Here is a tiny trained network, its code and every weight. The questions are about switching its units off for an input and a class, where a switched-off unit gives its printed mean instead of its output.

import numpy as np


def w(rows, s, z=0):
    codes = np.array(rows[::2]) - 128.0
    scale = np.full(codes.shape[1], s)
    scale[-1] = z or s
    return codes * scale


def norm(h):
    return h / np.sqrt((h * h).mean(-1, keepdims=True) + 1e-5)


def f(y):
    return y / 2 * (1 + np.tanh(0.7978845608 * (y + 0.044715 * y**3)))


def log_softmax(a):
    a = a - a.max(-1, keepdims=True)
    return a - np.log(np.exp(a).sum(-1, keepdims=True))


def net(x, mask):
    res = np.array(x, float).reshape(1, 2) / 4 @ E
    u = 0
    for l in range(4):
        y = f(norm(res) @ A[l][:, :-1].T + A[l][:, -1])
        res = res + np.where(mask[u : u + 3], y, B[l][:, -1]) @ B[l][:, :-1]
        u += 3
    return log_softmax(norm(res)[-1] @ U[:, :-1].T + U[:, -1])


A, B = {}, {}
E = w([
[255,142,107,179,144,248,63,214,55],'x0',
[149,172,114,96,130,109,56,232,124],'x1',
],0.0075)
A[0] = w([
[170,137,83,175,72,90,101,20,235,6],'L0N0',
[105,176,129,226,24,103,169,72,166,37],'L0N1',
[203,108,127,255,116,160,95,76,123,78],'L0N2',
],0.0061,0.0015)
B[0] = w([
[147,120,108,243,255,154,109,79,160,180],'L0N0',
[184,52,75,150,239,113,127,68,125,195],'L0N1',
[91,83,131,112,195,176,138,177,126,255],'L0N2',
],0.0094,0.0038)
A[1] = w([
[166,189,118,2,124,112,80,125,171,1],'L1N0',
[181,170,77,92,131,163,79,142,144,88],'L1N1',
[115,96,136,172,117,78,114,44,149,60],'L1N2',
],0.008,0.00092)
B[1] = w([
[173,39,251,160,118,153,46,108,133,217],'L1N0',
[61,115,163,217,166,149,169,103,92,226],'L1N1',
[152,72,34,178,193,142,175,82,101,253],'L1N2',
],0.015,0.0044)
A[2] = w([
[97,51,124,145,156,253,213,102,77,192],'L2N0',
[112,9,62,120,84,210,4,64,94,57],'L2N1',
[111,96,93,85,37,25,190,189,69,4],'L2N2',
],0.0048,0.0022)
B[2] = w([
[167,255,14,119,162,112,206,106,46,254],'L2N0',
[19,154,154,162,168,127,73,244,191,160],'L2N1',
[135,103,154,161,129,168,170,123,205,110],'L2N2',
],0.0079,0.0083)
A[3] = w([
[204,96,90,113,159,254,175,233,39,170],'L3N0',
[141,105,159,208,173,139,98,233,133,252],'L3N1',
[62,142,82,122,161,201,112,59,208,192],'L3N2',
],0.0061,0.0021)
B[3] = w([
[113,169,131,118,53,154,128,187,165,255],'L3N0',
[2,82,138,140,75,100,123,125,172,209],'L3N1',
[57,143,169,197,122,26,179,92,241,158],'L3N2',
],0.012,0.009)
U = w([
[47,97,151,173,2,86,92,145,124,233],'0',
[128,81,21,172,171,12,177,87,133,252],'1',
[107,124,132,51,94,141,41,118,169,13],'2',
[64,225,65,129,53,202,132,209,135,237],'3',
[140,108,60,52,106,162,45,101,46,4],'4',
[221,146,148,148,45,93,151,118,162,4],'5',
],0.0074,0.0022)

Each question gives the input, the list of numbers given to net, and the class t.
The units are the neurons (one row each of A and B). Each row of codes is followed by its name. A weight is (code - 128) times the scale printed after its matrix; where a second scale follows, it is the last column's (A, B and U).
mask holds one flag per neuron, layer by layer. A switched-off neuron (its flag False) gives its mean, the last column of its row in B, instead of its output. The means were averaged over made-up inputs and are rounded, as every weight is.
A unit's drop is (log p(t) with every unit on - log p(t) with that unit switched off) / (log p(t) with every unit on - log p(t) with every unit switched off).
The circuit of an input: a set's keep is (log p(t) with only the set's units on - log p(t) with every unit switched off) / (log p(t) with every unit on - log p(t) with every unit switched off). Starting from all 12 units, units are removed one at a time, each time the one whose removal leaves the highest keep (on an exact tie, the one counted first), for as long as the keep stays at least 0.8.
circuit, biggest first: the units of the circuit, biggest drop first
top k neurons: the k neurons with the biggest drops, biggest first
k most important neurons of layer l: the k neurons of layer l with the biggest drops, biggest first
drop when u is switched off: that unit's drop, to one decimal
input [4,5], class 0: top 3 neurons	[L3N1; L1N2; L0N0]
input [4,6], class 0: circuit, biggest first	[L3N1; L2N0]
input [7,8], class 0: circuit, biggest first	[L3N1; L2N0]
input [1,-3], class 3: circuit, biggest first	[L0N2; L1N2; L2N0]
input [2,8], class 0: most important neuron of layer 1	[L1N0]
input [-6,7], class 2: 2 most important neurons of layer 1	[L1N1; L1N2]
input [3,-8], class 3: top 3 neurons	[L0N2; L3N0; L1N2]
input [-1,1], class 0: 2 most important neurons of layer 1	[L1N0; L1N1]
input [4,7], class 0: circuit, biggest first	[L3N1; L2N0]
input [1,3], class 0: drop when L1N0 is switched off	0.3
input [-2,3], class 2: drop when L1N0 is switched off	-0.1
input [1,6], class 0: drop when L1N0 is switched off	0.1
